[128 = 0]

[133 144 117 142 139 133 106 123 141 110 143 147 129 133 120 140 125 135
 132 131 136 127 151 118 136 133 140 120 134 121 108 126 129 115 125 125
 108 120 129 125 115 115 105 127 130 139 143 143 115 135 127 115 126 124
 116 138 147  99]  (40)
[128 130 133 120 134 134 106 134 127 118 131 121 133 129 126 141 110 124
 126 127 136 121 130 144 134 128 124 128 129 124 126 116 120 130 130 129
 142 142 126 128 134 129 110 134 131 130 121 118 127 129 128  98 118 138
 145  92 125 110]  (54)
[130 125 123 130 149 125 107 145 137 125 124 159 124 127 131 133 124 125
 118 119 146 130 122 131 145 128 154 125 138 110 100 120 111 138 121 138
 145 131 103 135 126 109 117 138 135 134 121 140 118 135 139 132 126 126
 142 121 118  90]  (46)
[114 131 106 127 135 134 134 132 124 126 106 170 138 112 140 103 131 140
 116  91 127 136 138 124 124 124 139 128 139 129 108 115 137 121 141 122
 122 130 131 116 105 129 119 129 143 125 112 123 130 116 141 137 139 112
 128 116 123 128]  (49)
[143 138 109 129 146 136 114 122 119 131 123 112 122 127 115 129 138 128
 120 142 125 114 109 110 117 148  39 128 117 140 138 135 127 137 129 119
 124 131 140 127 121 124 111 114 117 136 142 116 131 138 128 118 128 140
 137 148 116 129]  (54)
[133 117 122 128 124 138 132 147 132 141 122  82 126 117 142 103 136 133
 132 144 125 129  95 133 135 115 123 115 131 106 142 127 142 114 130 108
 123 126 142 118 132 130 130 136 139 135 109 104 146 121  93 146 128 120
 114 105 115 121]  (55)
[141 151  74  85 131 146 181 117 125 136  77 146 113 102 112  81 140 115
 140 134 100 163  97 105  80 146 118 106 140 111 165 108 145 128 124 110
 110 100 148 125 136 144 145 106 153 130  90 108  98 151 131 159 132 123
 110 147 148 218]  (40)
[133 104 114 135 134 129 130 135 134 157 135 133 104 143 127 145 136 141
 128 142 144 120 101 112 129 129 142 113 140 124 137 152 122 109 127 143
 125 119 146 126 136 113 131 137 106 133 131 127 118 129 126 152 123 129
 133 129 116 105]  (46)
[138 130 124 130 167 134 103 121 101 115 105 145 136 120 196 131 117 172
 105 149 128 132 154 172 132 106 150  95 130 125 121  93 125 116 126 110
 108 155 122 127 127 122 105 141 155 122 122 118 137 135 103 142 127 127
 141 148 122  63]  (34)
[134 127 124 125 135 126 131 129 123 110 132 138 130 125 126 145 127 142
 120 145 116 121 122 140 130 131 127 125 133 144 139 135 129 116 132 114
 113 118 116 126 133 125 108 112 128 139 134 138 125 123 128 141 133 101
 128 133 134 119]  (34)
[128 125 110 107 152 135 127 130 125 134 135 178 220 110 138 110 111 153
 104 153 115 128 147 129 123 131 147  96 134 137 129 111 134 111  30  91
 102 132 125 116 141 124 117 127 157 136 118 120 122 118 121 126 137 127
 131 121 130 112]  (34)
[125 133  93 127 146 128 130 134 119 113 102 137 118 100 146 115 131 156
 103 161 103 157 128 147 136 120 146  93 144 123 147 118 140 105 131 103
 104 124 137 118 135 120 126 121 144 141 108 111 112 126 122 161 136 125
 126 133 128 148]  (46)
[121 117 133 140 164 138 107 136 123 126 137 149 135 139 130 120 109 138
 111 148 136 117 140 134 143 111 143 147 143 128 110 122 123 117 134 111
 121 143 134 114 129 115  99 134 131 133 128 128 119 130 112 147 119 118
 129 122 131  77]  (40)
[127 118 129 123 155 136 117 144 126 120  96 161 131 115 159 126 121 148
 117 157 126 135 123 164 144 103 141 113 124 112 121 121 138 120 137 121
 118 127 134 121 141 133 111 135 148 124 116 106 142 118 105 125 144 125
 118 107 139 105]  (49)
[112 124 131 117 145 149 103 119 109 114 101 149 143 120 137 111 111 145
  87 154 133 138 146 168 126 110 151 117 140 118 116 114 136 118 114 131
 107 140 117 111 134 127  97 155 158 129 110 112 132 113 108 137 133 132
 133 102 135  98]  (54)
[115 125 103  88 163 147 102 124 110 116  91 161 130 100 150 114 114 183
  99 169 127 150 150 179 133 100 160  65 138 107 119  94 150 101 130 120
  93 149 149 104 149 116  90 125 206 124 104 105 103 129  98 173 141 135
 143 133 121  91]  (46)
[135 130 111 140 121 126 155 134 145 146 127 102 119 110 138 131 133 132
 148 102 114 116  98  98 221 129 137 132 128 140 140 145 145 125 137 125
 116 140 164 137 141 137 152 130 113 132 125 197 122 123 107 160 144 124
 130 140 117 149]  (37)
[134 105  60  98 186 168 130 130  49 116  36 199 134  20 191  51  80 213
  36 252  92 193 165 252 148  53 203   4 161  67 111  19 185  81 118  74
  44 151 152  83 161 138  68 115 252 132  46  25 130 113  53 212 143 120
 128 121 127  77]  (34)
[141 116 129 104 147 132 112 142 130 132 152 140 125 101 145  91 119 147
 102 155 116 123 137 145 121  93 139  75 122 122 144 120 132 117 133 112
 124 141 134 124 135 128 117 150 145 127 129 101 146 123 107 122 142 125
 128 122 124 115]  (49)
[118 135 125 158 127 135 122 158 130 113 110 141 118 123 137 124 116 148
 121 141 141 142 129 147 114 119 142 107 144 102 137 115 144 121 120 138
 121 128 137 120 129 113 118 139 138 151 112 125 125 124 119 151 123 119
 135 122 111 116]  (46)
[108 115 116 124 118 141 129 139 132 122 100 141 146  89 119  89 121 131
 130 145 120 149 161 175 132 127 132 114 147 126 121 108 137 131 123 129
 121 129 127 123 143 150 134 125 146 128  96  94 126 114 121 124 116 137
 127 121 140 160]  (40)
[140 113 133 128 129 149 113 132 123 120 122 157 137 121 124 120 124 139
 144 134 144 135 121 151 132 108 150 118 141 111 122 118 111 122 130 145
 129 181 115 133 125 121 126 134 138 126 118 141 126 103 122 120 103 120
 127 116 126 114]  (37)
[110 119 141 127 121 132 109 131 120 127 121 117 140 110  89 125 123 137
 124 152 140 121 134 145 129 112 127 100 124 112 113 103 119 124 131 141
 135 140 123 127 135 147 122 129 132 111  11 116 126 119 109 109 125 128
 126 117 124 101]  (33)
[111 152 127 183 106 135 119 122 149 125  62 105 140 137 122 112 140 127
 131 146 133 127 118 125 130 108 137 120 142  96 132 110 140 149 145 141
 123 135 161 123 143 121 126 135 121 135 109 122 125 118 139 136 123 139
 147 148 107 112]  (46)

[114 114  93 135 137 118 121 109 150 113 136 135 141 129 117 133 118 127
 115 128 130 120 149 127 129 131 137 108 127 125 131 127 137 124 122 128
 142 122 123 141 120 109 124 119 128 121 107  93 134 129 133 113 124 138
 125 115 125 148]  ZS
[127 119 116 130 131 140 115 135 150 103 135 140 130 111 132 127 123 125
 120 130 120 135 118 131 133 138 135 116 133 125 156 122 137 117 128 124
 137 129 124 133 107 146 140 117 127 146 105  97 123 126 160 117 120 132
 122 112 118 156]  GQ
[113 113  93 141 131 134 108 119 154 112 139 147 143 107 122 127 114 129
 125 133 118 125 142 115 129 135 141 128 125 125 135 127 140 132 113 110
 147 133 115 155 114 125 136 123 133 143  95  87 135 127 158 102 124 137
 117 117 117 141]  GQ
[ 98 108  75 142 135 133 110  92 147 133 140 130 156 101 119 125 117 138
 123 135 129 104 174 110 130 132 148 141 117 128 142 131 143 118 106  96
 163 141 116 150 129 111 128 128 129 155  89  84 140 121 144 103 122 138
 105 109 123 124]  ZS
[124 124 111 125 128 115 131 120 136 121 140 131 134 131 131 133 130 135
 109 141 128 131 135 146 138 135 133 110 124 131 114 128 137 126 130 142
 130 118 138 131 115 125 122 123 130 121 127 112 136 130 121 117 127 136
 126 120 132 143]  Dc
[100 108 102 133 133 133 110 117 171 109 130 144 142 106 118 121 110 129
 132 129 125 139 131 104 133 132 137 119 117 119 159 134 146 125  98  99
 148 125 107 158 114 140 145 120 135 148  85  83 132 133 173 120 116 128
 111 117 114 154]  GQ
